Here is a tiny trained network, its code and every weight. The questions are about switching its units off for an input and a target symbol, where a switched-off unit gives its printed mean instead of its output.

import numpy as np


def w(rows, s, z=0):
    codes = np.array(rows[::2]) - 128.0
    scale = np.full(codes.shape[1], s)
    scale[-1] = z or s
    return codes * scale


def f(y):
    return y / 2 * (1 + np.tanh(0.7978845608 * (y + 0.044715 * y**3)))


def softmax(a):
    e = np.exp(a - a.max(-1, keepdims=True))
    return e / e.sum(-1, keepdims=True)


def log_softmax(a):
    a = a - a.max(-1, keepdims=True)
    return a - np.log(np.exp(a).sum(-1, keepdims=True))


def net(x, mask):
    ids = ['ΓΔΞΩαβεζμπτφ'.index(c) for c in x.split()]
    T = len(ids)
    res = E[ids] + P[:T]
    r = res
    for j in range(3):
        rows = slice(3 * j, 3 * j + 3)
        q, k, v = (r @ M[0][rows].T for M in (Q, K, V))
        z = softmax(np.where(np.tri(T) > 0, q @ k.T / 3**0.5, -1e9)) @ v
        o = O[0][rows]
        res = res + np.where(mask[j], z, o[:, -1]) @ o[:, :-1]
    y = f(res @ A[0][:, :-1].T + A[0][:, -1])
    res = res + np.where(mask[3:15], y, B[0][:, -1]) @ B[0][:, :-1]
    return log_softmax(res[-1] @ U[:, :-1].T + U[:, -1])


Q, K, V, O, A, B = {}, {}, {}, {}, {}, {}
E = w([
[2,119,89,213,95,87],'Γ',
[62,101,50,201,197,83],'Δ',
[45,87,179,132,235,92],'Ξ',
[93,34,138,124,240,93],'Ω',
[44,150,131,192,203,111],'α',
[58,63,153,156,141,217],'β',
[107,83,32,122,61,185],'ε',
[112,195,82,102,238,113],'ζ',
[147,110,34,138,174,151],'μ',
[97,151,79,98,144,231],'π',
[85,172,219,64,42,133],'τ',
[84,227,68,197,122,170],'φ',
],0.0086)
P = w([
[2,72,65,84,155,114],'0',
[24,76,76,93,151,120],'1',
[45,80,84,101,149,136],'2',
[66,85,106,123,149,152],'3',
[85,96,118,131,147,164],'4',
[106,99,136,148,149,177],'5',
[126,110,151,155,149,193],'6',
[141,112,163,171,153,201],'7',
[159,117,187,190,162,213],'8',
],0.0053)
Q[0] = w([
[52,112,75,104,182,220],'head 0',
[44,122,94,178,167,190],'head 0',
[52,93,189,139,179,231],'head 0',
[13,100,141,141,142,175],'head 1',
[38,70,159,209,208,161],'head 1',
[54,77,126,97,194,228],'head 1',
[81,107,72,110,216,201],'head 2',
[148,128,98,108,160,74],'head 2',
[5,102,139,174,183,202],'head 2',
],0.025)
K[0] = w([
[202,209,126,95,135,209],'head 0',
[202,131,139,155,157,170],'head 0',
[229,164,184,103,44,99],'head 0',
[229,154,120,114,110,137],'head 1',
[198,103,233,127,124,127],'head 1',
[178,230,167,115,1,134],'head 1',
[184,169,104,223,150,160],'head 2',
[65,84,84,174,173,172],'head 2',
[245,148,173,129,138,173],'head 2',
],0.018)
V[0] = w([
[129,166,133,137,249,44],'head 0',
[64,169,180,127,166,199],'head 0',
[135,74,63,195,107,142],'head 0',
[90,180,154,195,131,30],'head 1',
[156,48,205,102,163,54],'head 1',
[177,193,88,73,156,116],'head 1',
[179,32,102,160,188,123],'head 2',
[160,189,56,99,142,134],'head 2',
[67,176,145,214,87,86],'head 2',
],0.017)
O[0] = w([
[135,117,252,175,212,236,58],'head 0',
[2,178,155,85,198,112,254],'head 0',
[144,152,21,201,95,156,147],'head 0',
[152,181,167,242,121,37,46],'head 1',
[141,29,188,111,206,43,37],'head 1',
[199,192,65,58,167,97,65],'head 1',
[120,16,84,179,211,115,135],'head 2',
[204,180,122,110,186,197,129],'head 2',
[103,205,162,224,54,115,107],'head 2',
],0.01,0.0092)
A[0] = w([
[163,82,173,188,145,103,66],'neuron 0',
[113,84,99,191,80,102,137],'neuron 1',
[152,157,144,147,52,73,81],'neuron 2',
[158,94,205,88,61,211,77],'neuron 3',
[129,196,100,153,198,1,103],'neuron 4',
[167,64,119,136,146,154,206],'neuron 5',
[141,131,102,50,156,92,154],'neuron 6',
[95,162,118,103,124,65,109],'neuron 7',
[168,117,110,131,203,71,107],'neuron 8',
[154,91,124,82,73,187,101],'neuron 9',
[127,147,77,142,65,91,142],'neuron 10',
[194,140,102,77,65,180,6],'neuron 11',
],0.0091,0.0023)
B[0] = w([
[130,194,15,48,152,1,153],'neuron 0',
[162,92,176,184,112,87,219],'neuron 1',
[167,28,151,80,227,199,177],'neuron 2',
[159,188,151,114,228,80,153],'neuron 3',
[174,250,119,171,201,60,155],'neuron 4',
[188,138,154,178,42,175,178],'neuron 5',
[161,68,152,80,87,65,248],'neuron 6',
[190,100,148,150,131,172,247],'neuron 7',
[219,68,188,94,157,149,152],'neuron 8',
[200,149,74,108,168,75,254],'neuron 9',
[199,173,156,96,67,90,245],'neuron 10',
[49,88,206,225,180,135,252],'neuron 11',
],0.0097,0.0063)
U = w([
[150,118,171,164,106,115,76],'Γ',
[142,136,108,189,150,98,87],'Δ',
[96,142,148,112,163,48,3],'Ξ',
[174,71,129,131,163,85,124],'Ω',
[109,167,140,173,146,78,86],'α',
[29,43,191,174,74,143,152],'β',
[180,117,66,123,40,76,190],'ε',
[120,122,192,165,214,197,59],'ζ',
[199,57,112,177,126,232,153],'μ',
[81,138,3,31,158,151,168],'π',
[144,116,210,58,80,112,198],'τ',
[113,205,151,158,64,177,183],'φ',
],0.0036,0.002)

Each question gives the input, a string of symbols that net reads in full, and the target symbol t.
The units are the heads (3 rows each of Q, K, V and O) and the neurons (one row each of A and B). Each row of codes is followed by its name. A weight is (code - 128) times the scale printed after its matrix; where a second scale follows, it is the last column's (O, A, B and U).
mask holds one flag per unit, heads first, then neurons. A switched-off unit (its flag False) gives its mean, the last column of its rows in O or B, instead of its output. The means were averaged over made-up inputs and are rounded, as every weight is.
A unit's drop is (log p(t) with every unit on - log p(t) with that unit switched off) / (log p(t) with every unit on - log p(t) with every unit switched off).
The circuit of an input: a set's keep is (log p(t) with only the set's units on - log p(t) with every unit switched off) / (log p(t) with every unit on - log p(t) with every unit switched off). Starting from the 12 units with the biggest drops (on a tie, the unit counted first), units are removed one at a time, each time the one whose removal leaves the highest keep (on an exact tie, the one counted first), for as long as the keep stays at least 0.8.
units of the circuit, in order: the units of the circuit, biggest drop first
most important unit: the unit with the biggest drop
k most important neurons: the k neurons with the biggest drops, biggest first
which heads matter: for each layer, one digit per head in row order, 1 if its drop is at least 0.15 and else 0, layers parted by /
input Ω α π, target π: which heads matter => 000
input φ β Γ μ α β β β Γ, target β: most important unit => head 1
input φ β α ε Δ Ξ ε Ξ β, target ε: which heads matter => 101
input φ β β Ω Ξ, target β: units of the circuit, in order => [head 1; neuron 9; head 2]
input π β π μ β Ξ π ε, target π: units of the circuit, in order => [head 1; head 0]
input τ β π μ μ, target μ: units of the circuit, in order => [head 2; head 0; neuron 5]
input Ξ β π μ π φ π, target φ: units of the circuit, in order => [head 1; head 2]
input Ω ζ α β, target ζ: which heads matter => 100
input β τ ε, target ε: units of the circuit, in order => [head 0; neuron 10]
input β Ξ β β π ζ, target π: which heads matter => 010
input α β ε φ, target φ: units of the circuit, in order => [head 2; head 1]
input β Ω Ω φ ζ, target φ: which heads matter => 011
input ζ Δ ε ε Δ α π Ω, target π: units of the circuit, in order => [head 1; head 0]
input ζ β Γ, target ζ: most important unit => head 0
input Ξ π β π Δ μ Ξ, target μ: which heads matter => 101
input τ Ξ π β ζ τ φ, target φ: which heads matter => 001
input Ω Ω Ξ Δ Ξ, target Ξ: 2 most important neurons => [neuron 0; neuron 7]
input Δ π β Ξ φ β Ω, target φ: units of the circuit, in order => [head 2; head 1; neuron 6]
input Ω β α φ Ξ τ τ β, target τ: which heads matter => 101
input ε β α β, target β: most important unit => head 2
input Ξ π β π β Ξ, target π: 2 most important neurons => [neuron 11; neuron 1]
input ζ β Δ ε π ε ε β Γ, target ε: 2 most important neurons => [neuron 10; neuron 11]
input ε ε β, target ε: 2 most important neurons => [neuron 10; neuron 9]
